Below is a small trained network, with its code and all its weights. Each question gives an input and a target symbol and asks what happens when units are switched off, that is, made to give their printed mean instead of their output.

import numpy as np


def w(rows, s, z=0):
    codes = np.array(rows[::2]) - 128.0
    scale = np.full(codes.shape[1], s)
    scale[-1] = z or s
    return codes * scale


def f(y):
    return y / 2 * (1 + np.tanh(0.7978845608 * (y + 0.044715 * y**3)))


def softmax(a):
    e = np.exp(a - a.max(-1, keepdims=True))
    return e / e.sum(-1, keepdims=True)


def log_softmax(a):
    a = a - a.max(-1, keepdims=True)
    return a - np.log(np.exp(a).sum(-1, keepdims=True))


def net(x, mask):
    ids = ['αγδεζηξφ'.index(c) for c in x.split()]
    T = len(ids)
    res = E[ids] + P[:T]
    u = 0
    for l in range(2):
        r = res
        for j in range(2):
            rows = slice(3 * j, 3 * j + 3)
            q, k, v = (r @ M[l][rows].T for M in (Q, K, V))
            z = softmax(np.where(np.tri(T) > 0, q @ k.T / 3**0.5, -1e9)) @ v
            o = O[l][rows]
            res = res + np.where(mask[u + j], z, o[:, -1]) @ o[:, :-1]
        u += 2
        y = f(res @ A[l][:, :-1].T + A[l][:, -1])
        res = res + np.where(mask[u : u + 8], y, B[l][:, -1]) @ B[l][:, :-1]
        u += 8
    return log_softmax(res[-1] @ U[:, :-1].T + U[:, -1])


Q, K, V, O, A, B = {}, {}, {}, {}, {}, {}
E = w([
[186,110,171,2],'α',
[28,170,194,145],'γ',
[103,45,106,94],'δ',
[177,65,90,70],'ε',
[22,164,97,232],'ζ',
[103,243,136,215],'η',
[119,102,25,166],'ξ',
[98,150,207,76],'φ',
],0.008)
P = w([
[88,132,34,60],'0',
[102,146,111,149],'1',
[184,84,168,228],'2',
[136,144,45,73],'3',
[87,201,167,171],'4',
[202,67,193,232],'5',
[144,153,38,53],'6',
[86,184,183,162],'7',
[225,66,215,247],'8',
[137,163,33,63],'9',
[93,171,187,151],'10',
[216,51,200,236],'11',
],0.015)
Q[0] = w([
[194,81,205,248],'L0H0',
[227,102,186,221],'L0H0',
[117,95,75,76],'L0H0',
[110,109,115,116],'L0H1',
[157,122,157,92],'L0H1',
[146,136,135,74],'L0H1',
],0.014)
K[0] = w([
[72,218,79,77],'L0H0',
[55,153,2,2],'L0H0',
[196,141,127,186],'L0H0',
[112,137,125,130],'L0H1',
[142,122,130,126],'L0H1',
[137,107,144,144],'L0H1',
],0.015)
V[0] = w([
[236,175,115,56],'L0H0',
[133,51,49,125],'L0H0',
[125,71,255,80],'L0H0',
[206,114,144,162],'L0H1',
[195,136,205,231],'L0H1',
[148,116,159,178],'L0H1',
],0.0089)
O[0] = w([
[211,237,88,68,60],'L0H0',
[176,184,119,180,176],'L0H0',
[159,2,217,66,50],'L0H0',
[115,107,97,229,32],'L0H1',
[82,162,113,167,4],'L0H1',
[93,188,89,220,77],'L0H1',
],0.0091,0.0035)
A[0] = w([
[189,177,93,67,1],'L0N0',
[185,14,165,189,127],'L0N1',
[160,77,138,106,66],'L0N2',
[99,156,224,156,96],'L0N3',
[53,28,38,73,151],'L0N4',
[12,138,20,81,114],'L0N5',
[129,54,166,64,80],'L0N6',
[131,158,130,1,114],'L0N7',
],0.0096,0.0087)
B[0] = w([
[116,210,108,178,140],'L0N0',
[129,184,103,187,200],'L0N1',
[95,199,183,80,127],'L0N2',
[98,156,109,84,185],'L0N3',
[128,60,127,129,253],'L0N4',
[11,83,79,96,201],'L0N5',
[66,86,177,72,188],'L0N6',
[188,142,117,108,208],'L0N7',
],0.011,0.0068)
Q[1] = w([
[112,139,33,1],'L1H0',
[112,100,121,178],'L1H0',
[82,100,159,76],'L1H0',
[116,90,190,225],'L1H1',
[154,121,111,116],'L1H1',
[93,127,101,53],'L1H1',
],0.0098)
K[1] = w([
[141,88,153,250],'L1H0',
[108,184,99,107],'L1H0',
[129,151,220,163],'L1H0',
[80,149,120,2],'L1H1',
[177,135,154,90],'L1H1',
[129,99,166,158],'L1H1',
],0.0085)
V[1] = w([
[113,225,240,96],'L1H0',
[68,106,208,45],'L1H0',
[24,129,154,124],'L1H0',
[96,216,1,53],'L1H1',
[105,194,169,153],'L1H1',
[177,85,115,62],'L1H1',
],0.0097)
O[1] = w([
[124,73,159,15,123],'L1H0',
[58,120,173,143,137],'L1H0',
[106,116,254,186,105],'L1H0',
[137,88,136,82,252],'L1H1',
[165,203,158,26,71],'L1H1',
[112,18,80,137,204],'L1H1',
],0.0082,0.017)
A[1] = w([
[201,52,225,221,31],'L1N0',
[206,9,177,164,2],'L1N1',
[133,198,161,198,151],'L1N2',
[92,132,26,2,116],'L1N3',
[79,125,44,107,140],'L1N4',
[250,181,200,209,202],'L1N5',
[62,104,183,144,150],'L1N6',
[76,111,229,47,9],'L1N7',
],0.0081,0.011)
B[1] = w([
[30,237,194,42,177],'L1N0',
[93,196,16,26,188],'L1N1',
[226,114,75,51,154],'L1N2',
[153,216,217,192,249],'L1N3',
[69,184,208,163,201],'L1N4',
[138,86,220,127,157],'L1N5',
[254,245,9,43,202],'L1N6',
[197,178,189,225,158],'L1N7',
],0.0059,0.021)
U = w([
[185,142,97,2,64],'α',
[103,223,24,151,15],'γ',
[115,94,116,245,213],'δ',
[215,178,45,115,49],'ε',
[89,162,185,128,104],'ζ',
[147,44,234,105,187],'η',
[203,64,140,195,255],'ξ',
[122,57,88,58,172],'φ',
],0.0072,0.0096)

Each question gives the input, a string of symbols that net reads in full, and the target symbol t.
The units are the heads (3 rows each of Q, K, V and O) and the neurons (one row each of A and B). Each row of codes is followed by its name. A weight is (code - 128) times the scale printed after its matrix; where a second scale follows, it is the last column's (O, A, B and U).
mask holds one flag per unit, layer by layer, with each layer's heads first. A switched-off unit (its flag False) gives its mean, the last column of its rows in O or B, instead of its output. The means were averaged over made-up inputs and are rounded, as every weight is.
A unit's drop is (log p(t) with every unit on - log p(t) with that unit switched off) / (log p(t) with every unit on - log p(t) with every unit switched off).
The circuit of an input: a set's keep is (log p(t) with only the set's units on - log p(t) with every unit switched off) / (log p(t) with every unit on - log p(t) with every unit switched off). Starting from the 12 units with the biggest drops (on a tie, the unit counted first), units are removed one at a time, each time the one whose removal leaves the highest keep (on an exact tie, the one counted first), for as long as the keep stays at least 0.8.
circuit, biggest first: the units of the circuit, biggest drop first
most important unit: the unit with the biggest drop
top k neurons: the k neurons with the biggest drops, biggest first
which heads matter: for each layer, one digit per head in row order, 1 if its drop is at least 0.15 and else 0, layers parted by /
input ζ ξ φ, target ζ: circuit, biggest first	(L1N0, L1H0)
input γ γ γ ξ γ δ ζ γ ξ γ, target γ: circuit, biggest first	(L1H1)
input γ ζ γ ζ α δ φ γ ξ ξ, target γ: which heads matter	01 / 11
input ζ γ α, target ζ: circuit, biggest first	(L1N0, L0N5, L1H0)
input γ φ ε ε, target ε: which heads matter	10 / 11
input δ φ δ, target δ: circuit, biggest first	(L1H0, L0N1)
input η ζ η ζ η ε α, target ε: circuit, biggest first	(L0H0, L1H0, L0H1)
input η γ ξ δ γ ε, target η: top 4 neurons	(L0N5, L1N5, L1N6, L0N0)
input δ γ ζ φ ε γ, target δ: circuit, biggest first	(L0H1, L1H0, L1H1)
input η ξ γ φ, target φ: circuit, biggest first	(L0H0, L0N4, L1N1)
input γ ε γ φ ε ε ξ γ η, target γ: which heads matter	01 / 11
input φ φ ξ γ α α γ γ η ζ φ γ, target φ: circuit, biggest first	(L0H1, L1H1, L1N3, L1N1)
input ε ζ γ γ ζ η γ φ ε ε, target ε: circuit, biggest first	(L0H0, L1H0, L0H1, L1N3)
input ε ε δ γ, target ξ: which heads matter	10 / 10
input α γ φ ε δ, target φ: most important unit	L1N3
input γ η η η ζ γ φ φ δ η, target ξ: circuit, biggest first	(L0H0, L1N0, L1H0)
input ε δ φ γ γ γ ξ γ ξ γ γ γ, target ε: circuit, biggest first	(L0H0, L1H0)
input ζ φ δ γ, target ξ: circuit, biggest first	(L0H0, L1H0, L1N0)
input φ γ α, target φ: circuit, biggest first	(L0H1, L0N7, L1H1, L1N1)
input φ α γ γ φ ε ξ, target ε: top 2 neurons	(L0N1, L0N6)
input γ φ γ γ, target φ: circuit, biggest first	(L0H0, L0N4, L1N1)
input ζ γ δ α, target ξ: top 2 neurons	(L1N6, L1N1)
input φ α ζ ξ ε φ ε, target η: which heads matter	10 / 01
input δ ξ η γ η γ ζ φ α, target δ: most important unit	L0H0
input α η α γ γ α α φ ξ, target α: top 2 neurons	(L0N0, L0N2)
input ζ γ ζ, target ζ: which heads matter	10 / 10
input γ δ φ φ φ γ γ δ γ, target γ: which heads matter	01 / 11
input γ φ γ ε η, target ε: top 3 neurons	(L1N6, L1N2, L0N3)
